Here are made-up nodes, facts about them, and rows of numbers that follow some of those facts. Name the node behind each unnamed row.

Facts:
mistin(bregrak, lipa); mistin(brisi, mikir); mistin(briza, sugrim)
mistin(brunuk, klupul); mistin(buklik, skapumul); mistin(butron, gatro)
mistin(butron, tegroskor); mistin(dama, tadun); mistin(dedusir, grakul)
mistin(drogedrus, mafani); mistin(drogedrus, veklom); mistin(drogedrus, stazul)
mistin(drozar, tistefe); mistin(drozar, mafani); mistin(druklak, klupul)
mistin(druklak, mikir); mistin(drumi, klupul); mistin(drumi, graklaza)
mistin(fiplagri, sugrim); mistin(fiplagri, naklen); mistin(gagumom, kulo)
mistin(gole, tadun); mistin(gole, buklik); mistin(graklaza, sugrim)
mistin(grevogek, gatro); mistin(grinem, kepas); mistin(kidan, bugak)
mistin(kidan, grakul); mistin(kivar, bogro); mistin(klalubis, veklom)
mistin(lilun, graklaza); mistin(magin, veklom); mistin(magin, tegroskor)
mistin(mitin, tistefe); mistin(mitin, stazul); mistin(mivak, bugak)
mistin(novim, rakor); mistin(pegres, rasas); mistin(plaflun, rakor)
mistin(ploklu, klupul); mistin(ploklu, grakul); mistin(plopogen, grakul)
mistin(plotum, zifel); mistin(plotum, klupul); mistin(pludis, graklaza)
mistin(rakor, veklom); mistin(revin, stazul); mistin(rudus, groplor)
mistin(skaplu, rudus); mistin(skebrosel, groplor); mistin(skigrim, drasadrol)
mistin(skupe, gatro); mistin(stazul, klupul); mistin(stiras, graklaza)
mistin(sufur, grevogek); mistin(sugrim, veklom); mistin(tadun, mafani)
mistin(tegroskor, plaflun); mistin(tistefe, bapur); mistin(tolam, briro)
mistin(trastegir, revin); mistin(truflu, zonadra); mistin(trufofli, gatro)
mistin(vego, grakul); mistin(veklom, grakul); mistin(veklom, gatro)
mistin(zekloklik, rudus); mistin(zonadra, grakul); mistin(zufistos, muve)
mistin(zufistos, pludis); mistin(zufistos, stazul); kistidrik(bapur, a)
kistidrik(bogro, f); kistidrik(boskitin, c); kistidrik(bregrak, c)
kistidrik(briro, d); kistidrik(brisi, d); kistidrik(briza, c)
kistidrik(brunuk, d); kistidrik(bugak, a); kistidrik(buklik, a)
kistidrik(butron, a); kistidrik(dama, c); kistidrik(dastok, f)
kistidrik(dedusir, d); kistidrik(drasadrol, b); kistidrik(drogedrus, d)
kistidrik(drozar, b); kistidrik(druklak, b); kistidrik(drumi, e)
kistidrik(fiplagri, a); kistidrik(gagumom, e); kistidrik(gatro, d)
kistidrik(gebu, b); kistidrik(gole, a); kistidrik(graklaza, a)
kistidrik(grakul, c); kistidrik(grevogek, a); kistidrik(grinem, d)
kistidrik(groplor, e); kistidrik(kepas, b); kistidrik(kidan, c)
kistidrik(kivar, c); kistidrik(klalubis, c); kistidrik(klupul, a)
kistidrik(kulo, b); kistidrik(lilun, a); kistidrik(lipa, c)
kistidrik(mafani, b); kistidrik(magin, d); kistidrik(mikir, c)
kistidrik(mitin, c); kistidrik(mitrum, d); kistidrik(mivak, a)
kistidrik(muve, e); kistidrik(naklen, e); kistidrik(neki, a)
kistidrik(novim, d); kistidrik(pegres, a); kistidrik(plaflun, a)
kistidrik(ploklu, e); kistidrik(plopogen, c); kistidrik(plotum, f)
kistidrik(pludis, e); kistidrik(rakor, f); kistidrik(rasas, b)
kistidrik(revin, c); kistidrik(rudus, b); kistidrik(skaplu, b)
kistidrik(skapumul, c); kistidrik(skebrosel, a); kistidrik(skigrim, e)
kistidrik(skupe, e); kistidrik(stazul, b); kistidrik(stiras, b)
kistidrik(sufur, a); kistidrik(sugrim, c); kistidrik(tadun, c)
kistidrik(tegroskor, a); kistidrik(tistefe, a); kistidrik(toflum, e)
kistidrik(tolam, a); kistidrik(trastegir, f); kistidrik(truflu, a)
kistidrik(trufofli, a); kistidrik(vego, a); kistidrik(veklom, a)
kistidrik(zekloklik, f); kistidrik(zifel, a); kistidrik(zonadra, a)
kistidrik(zufistos, b)

Some rows with their names:
[0.32,-1.29,2.82,1.48,-1.38,-2.96,-3.38,-1.44,3.49,1.63,-2.41,-1.84,-2.44,1.89,-2.30,2.60,1.03,-1.64,1.45,-0.75,0.98,-2.20,3.02,-3.91,4.00,3.70,-1.66,3.09,1.72,-0.49,3.96,0.45,-2.28] : tegroskor
[1.68,-1.36,3.78,1.97,0.12,3.98,3.05,1.17,0.84,1.82,-3.02,0.07,5.37,-2.49,-3.17,4.13,-2.36,-2.15,0.60,-0.09,1.49,-3.94,4.39,-0.83,5.23,3.44,2.76,4.54,2.95,0.20,1.81,-0.39,3.17] : gatro
[-0.05,-4.95,-2.17,0.24,-2.35,-3.25,-3.87,-2.38,-2.40,1.09,1.83,-1.95,-4.93,1.01,-0.90,1.35,1.56,2.27,-0.57,3.14,3.22,2.88,4.05,-3.82,-4.74,-2.02,-1.97,-2.07,2.05,2.60,3.62,-0.04,-0.59] : gole
[1.01,1.17,-1.29,-0.45,-2.30,2.72,-3.35,2.51,-0.27,-4.16,-3.73,2.04,0.53,-2.56,-0.89,-4.18,1.93,1.95,-2.27,1.87,-6.64,2.08,-3.95,2.39,0.84,0.30,1.61,0.51,-3.24,0.19,-5.26,2.09,1.90] : revin
[1.47,0.16,5.50,1.69,-1.78,-3.82,-3.45,-1.44,-0.75,0.74,-1.11,-1.80,-2.34,0.78,0.34,4.37,1.74,-1.87,2.00,1.47,2.54,0.11,2.86,-2.81,-1.33,1.99,-2.95,1.61,0.24,-2.03,3.60,0.12,-2.41] : vego
[0.67,-0.81,3.12,1.73,-1.58,-3.27,-3.44,-1.69,2.40,1.92,-2.10,-1.77,-1.93,1.97,-2.28,3.19,0.95,-1.84,1.77,-0.38,1.14,-1.98,3.62,-3.56,2.87,3.31,-1.96,2.56,1.40,-0.60,3.80,0.99,-2.63] : plaflun
[-0.89,1.75,-0.32,2.44,-1.59,0.74,3.99,-0.15,-1.14,3.95,-1.56,1.48,-1.76,-2.66,2.34,-0.80,0.05,-0.61,-6.40,-0.99,-6.69,-2.73,-4.49,-3.08,2.74,0.72,0.78,-0.80,-0.29,0.35,-2.71,0.72,2.62] : muve
[-5.96,1.11,-2.17,-2.97,3.57,3.65,5.53,-0.77,-0.10,-0.78,4.60,0.60,-2.10,4.83,1.36,-4.34,0.41,-5.86,2.25,-2.18,3.03,4.22,-3.75,2.89,5.85,-4.94,1.95,-2.04,2.48,1.91,0.96,-3.39,0.24] : rudus
[1.10,0.19,-2.32,-5.14,0.46,3.03,-2.51,2.94,0.43,-4.20,-1.11,3.98,1.91,-1.92,0.33,-1.98,-0.81,4.55,0.98,-0.16,-0.38,2.11,-2.80,0.72,-3.67,0.73,2.08,-3.42,-3.94,-0.55,-4.98,-0.92,-3.70] : bregrak
[1.28,0.08,-2.04,-5.22,0.13,2.98,-2.56,2.82,0.75,-4.41,-1.13,4.24,2.60,-2.05,0.71,-1.66,-0.83,4.22,0.87,0.04,-0.22,1.72,-2.48,0.73,-3.14,0.92,1.75,-3.55,-3.91,-0.10,-4.97,-0.97,-3.55] : kivar
[-0.25,1.63,-0.61,-0.90,-2.12,3.52,-3.38,0.57,-0.25,-4.21,-1.72,1.81,2.89,-2.24,-3.10,3.18,1.49,1.93,0.60,-1.46,-6.63,-0.19,3.08,-1.07,-0.01,3.14,1.54,0.65,-4.84,0.81,-4.78,2.55,-2.52] : klalubis
[-5.62,1.55,-2.31,-2.27,3.39,3.08,5.55,-1.01,-2.29,-1.85,5.18,0.45,-0.98,5.09,2.22,-3.96,0.76,-5.98,2.04,-2.32,2.28,4.30,-3.02,2.91,5.11,-5.17,1.11,-1.75,2.31,1.98,-0.49,-2.77,-1.73] : skaplu
[-6.87,0.97,-2.75,0.08,3.15,-3.07,-0.43,5.06,-2.79,-3.88,5.45,0.91,3.99,-0.10,1.78,0.67,0.27,-2.77,1.17,-5.03,3.26,0.45,-2.56,1.55,1.42,-5.25,2.50,-2.69,-0.05,-2.95,2.53,-1.68,3.30] : zekloklik
[1.84,-3.14,-1.71,-0.18,0.30,-4.09,-2.42,0.02,1.35,-0.61,0.04,-1.34,-2.54,3.12,2.47,-1.66,0.12,3.42,1.25,0.65,3.71,1.01,-0.73,-2.73,-3.25,-0.95,-2.44,-0.46,1.65,-1.85,3.31,-2.22,-4.14] : pegres
[-1.77,-3.35,-2.73,-5.49,-3.37,4.01,-3.95,1.42,0.88,-2.79,-2.48,1.40,-0.73,-2.81,-3.34,1.27,-1.68,2.54,-1.36,3.36,0.61,3.52,-2.75,-3.85,-4.18,-1.07,2.89,-5.58,-2.25,2.29,-2.09,-1.47,1.65] : skapumul
[-0.65,1.53,0.52,-1.50,-1.98,3.93,-3.53,1.78,3.42,-3.49,-3.68,2.44,2.27,-2.60,-3.47,2.60,1.22,0.81,0.22,-0.80,-6.83,-1.32,0.49,-0.70,4.06,4.18,2.49,0.64,-3.77,0.72,-3.12,1.93,0.28] : sugrim
[-1.45,1.74,0.23,2.45,-0.80,2.37,3.90,-0.28,-0.08,3.89,-0.34,1.60,-0.46,-2.11,1.61,4.22,-2.66,-0.48,-5.33,-3.02,-6.12,-3.37,-2.72,-4.17,2.73,2.66,1.51,-1.33,-1.24,0.49,-1.89,0.22,1.47] : naklen

Which node is each row?
No name comes twice in this set of rows, the named rows included.
[-3.65,1.03,-2.18,-1.00,2.66,-3.76,-1.27,2.73,1.64,0.25,5.09,-0.08,5.11,-2.09,0.02,-2.28,-5.11,3.74,0.64,-3.14,3.84,-1.98,-3.04,3.97,-2.70,-1.46,2.11,-4.54,-1.72,-3.11,3.60,-1.14,3.81]	bogro
[0.87,1.83,1.34,1.39,2.50,2.01,3.71,-2.73,1.67,2.53,-2.28,-1.37,-0.67,1.65,-0.50,-5.13,1.33,-5.53,0.83,1.98,-0.78,4.06,-3.71,4.70,4.77,-2.88,-1.20,0.66,1.23,2.24,1.13,1.75,3.47]	stazul
[0.52,0.98,-1.35,-1.60,-1.91,3.31,-3.38,3.40,2.87,-3.99,-4.25,2.66,0.32,-2.79,-1.65,-4.33,1.75,2.45,-2.06,2.02,-5.51,1.20,-4.87,2.66,3.53,1.42,2.25,-0.10,-2.11,-0.15,-4.49,0.81,2.75]	mikir
[0.69,1.80,-1.15,1.74,1.96,-0.17,3.55,-3.23,-1.97,0.55,1.04,-1.60,2.37,3.84,-0.11,-5.10,0.88,-5.95,1.39,0.23,-2.75,4.32,2.45,4.35,-1.18,-4.20,-2.80,0.98,-0.52,2.41,-0.65,2.69,0.81]	zufistos
[0.39,-0.70,-2.71,-4.90,0.03,3.62,-2.62,3.42,1.51,-4.15,-1.96,3.72,0.83,-2.10,-0.83,-1.60,-0.21,4.07,0.47,0.31,-1.10,1.52,-3.27,0.32,-1.31,1.11,2.25,-3.21,-2.95,0.51,-4.35,-1.12,-2.16]	boskitin
[-4.82,-3.60,-2.09,-0.13,1.67,-2.96,-2.32,3.89,-1.88,-3.19,3.85,-0.92,-4.28,4.69,2.66,0.84,2.02,-3.54,1.67,-1.37,3.35,2.34,-3.36,-4.56,4.79,-4.77,0.12,1.66,2.56,-1.84,3.83,-3.47,-3.98]	skebrosel
[0.88,1.81,2.01,-0.91,-1.90,3.43,-3.69,1.43,-1.30,-4.18,-1.73,1.98,2.31,-2.72,-2.16,4.72,2.09,1.71,1.49,1.00,-5.15,0.94,1.11,1.07,-1.76,2.86,1.11,-0.95,-5.12,-0.54,-5.19,1.78,-1.56]	plopogen
[1.32,0.16,5.62,1.73,-0.96,-3.50,-3.51,-1.14,0.64,1.58,-1.90,-1.68,-2.96,0.15,-0.28,4.08,1.85,-2.15,1.91,2.02,2.78,-0.28,1.65,-2.11,0.25,2.61,-2.72,1.65,0.51,-1.83,3.82,-0.08,-1.76]	zonadra
[1.11,-1.09,6.16,1.03,0.41,-1.94,-3.53,-0.38,3.33,2.54,-2.19,-1.83,-4.11,-0.99,0.03,5.02,1.76,-1.03,2.27,2.55,3.76,-0.73,-1.90,-1.44,2.82,4.15,-1.72,0.18,1.29,-2.15,3.60,-2.07,-0.50]	bugak
[-1.37,1.99,0.20,2.75,-2.04,1.32,3.59,-1.42,-1.30,4.15,-0.17,1.33,0.32,-2.47,1.75,3.72,-0.96,-1.21,-5.69,-3.12,-6.66,-2.95,-0.44,-4.05,1.74,1.77,0.74,-0.44,-1.51,0.78,-2.49,1.36,0.77]	pludis
[-1.94,2.17,-1.06,2.63,-1.75,1.10,4.36,-1.86,-2.09,3.98,1.85,1.14,0.84,-1.69,0.83,4.61,-3.09,-0.33,-5.34,-4.19,-7.56,-3.43,2.92,-4.53,-0.02,1.61,0.06,0.66,-2.06,1.28,-2.17,2.16,-1.39]	skupe
[0.59,1.52,2.41,-1.39,-1.94,3.56,-3.50,1.23,-2.32,-4.31,-0.82,1.60,2.63,-2.86,-0.89,5.43,1.79,2.05,2.16,1.29,-3.06,1.77,1.83,1.06,-3.66,2.59,0.74,-1.97,-5.26,-0.54,-5.31,1.48,-2.31]	kidan
[2.44,-2.67,-1.31,0.75,1.16,2.38,4.33,2.51,-2.66,-1.17,0.81,0.64,4.88,-1.64,1.51,1.69,-1.41,2.65,0.93,1.61,4.08,-2.36,3.13,1.34,-2.42,-2.78,2.54,4.10,2.84,-0.84,-1.50,-2.87,2.01]	mitrum
[1.08,-0.52,-2.69,-5.96,1.11,3.73,-2.11,3.67,3.83,-4.07,-2.73,4.37,0.99,-2.27,-0.71,-2.17,-1.51,4.31,1.09,0.56,0.39,0.83,-4.13,1.25,-0.06,2.67,2.57,-3.67,-2.85,-0.43,-3.96,-1.91,-1.70]	lipa

Now the same nodes, written a new way:
Known rows:
[-0.52,0.63,-0.20,6.55,2.88,-2.97,-0.12,-0.19,-0.74,4.94,-6.34,1.68,3.88,1.31] : grakul
[0.31,-2.04,-0.34,-0.64,-4.18,0.41,-1.86,-2.39,1.34,2.41,0.61,-1.69,1.82,-0.57] : vego
[3.68,2.67,0.73,-2.21,3.68,0.62,4.29,-3.30,0.15,1.65,3.21,5.27,-3.25,-2.12] : rudus
[1.78,2.21,1.79,-0.92,4.04,-1.00,-1.95,-0.90,-2.53,0.08,1.06,2.90,-1.83,1.17] : kulo
[1.23,5.10,0.77,-3.41,2.43,-2.99,-1.22,-3.64,0.20,-0.95,-1.07,1.02,-3.98,-2.25] : stiras
[2.36,-0.23,0.86,-3.19,-0.75,-5.30,-3.01,6.03,-0.26,2.85,-3.08,0.10,3.95,0.03] : gatro
[0.15,-2.51,2.58,-1.65,-1.92,-7.36,-1.27,1.10,1.51,1.56,-0.81,-1.08,-0.69,-0.32] : dedusir
[-3.07,1.58,0.28,4.52,0.71,-0.60,4.53,2.17,-2.23,-1.78,-1.94,0.46,6.21,1.99] : tadun
[0.05,-1.41,1.80,-0.57,-3.86,3.48,0.25,1.20,-1.32,-0.07,1.84,-2.34,4.02,2.27] : buklik
[2.74,0.90,1.05,2.84,2.74,1.50,0.78,3.72,-1.96,0.63,1.58,-1.82,-2.18,-2.19] : bogro
[2.56,-0.47,-1.43,2.03,2.59,0.79,0.35,0.94,0.20,-2.18,-3.56,0.67,-2.82,1.33] : muve
[2.31,2.81,-1.55,1.34,-0.24,-1.04,0.63,1.59,-0.30,1.15,-0.10,-1.62,0.79,-4.83] : rakor
[0.41,-0.54,-0.39,-1.90,-2.58,6.28,3.26,-2.45,2.32,2.26,4.74,1.10,-1.36,-1.88] : skebrosel
[1.92,2.08,1.27,-1.62,4.00,-1.11,-0.95,-0.67,-3.35,-0.08,0.92,2.70,-1.79,1.81] : rasas
[-0.69,-2.10,0.94,-1.61,-2.58,4.63,-1.82,0.38,0.19,0.41,2.74,-1.99,-0.96,0.23] : tolam
[-4.50,1.24,-3.87,4.28,3.59,-1.41,1.50,0.52,-0.62,-0.67,-1.28,0.48,0.38,0.55] : revin
[-3.50,0.47,0.20,3.52,2.93,1.58,2.02,0.27,-1.64,0.67,-1.32,0.83,-0.60,0.04] : boskitin

Rows to name:
No name comes twice in this set of rows, the named rows included.
[1.91,2.68,1.17,-2.59,3.33,0.64,4.27,-4.50,0.32,0.03,4.18,4.79,-4.26,-2.51]	skaplu
[3.10,-0.37,1.65,0.99,2.46,0.93,0.24,-0.09,0.91,-1.28,-4.77,0.23,-2.33,1.34]	naklen
[2.59,3.51,-0.51,-0.19,2.24,-3.71,1.65,0.88,-3.46,-2.22,-0.49,2.87,5.23,3.09]	mafani
[0.38,-0.61,-4.41,0.74,-1.55,1.38,-2.45,1.32,-0.03,2.10,1.01,-1.15,0.52,1.67]	zifel
[-1.65,-1.49,0.44,-3.26,-3.78,-6.73,1.53,2.22,1.08,-2.92,1.21,-1.67,1.95,-0.28]	drogedrus
[-4.54,1.05,0.06,4.03,-0.48,0.54,4.77,0.00,-1.50,-3.08,0.05,0.25,4.75,0.68]	dama
[-4.07,1.20,-0.08,1.98,0.78,-0.89,0.93,-1.38,0.62,0.11,-2.66,0.63,1.67,-1.02]	klalubis
[1.15,-3.93,-2.58,2.00,1.38,-1.50,-0.31,-3.24,1.81,-3.23,-1.57,0.31,-3.54,1.67]	ploklu
[0.41,2.66,0.32,-1.77,-0.73,-2.42,2.46,-1.64,-1.85,-4.84,3.88,2.10,2.81,0.61]	drozar
[-0.81,-1.14,0.40,-0.71,-5.50,2.85,1.32,-0.10,-0.27,-2.88,2.78,-2.45,4.80,2.36]	gole
[-4.16,3.32,0.77,1.55,0.76,-0.33,2.24,-1.62,1.46,0.09,-3.79,-0.37,-0.61,-1.70]	briza

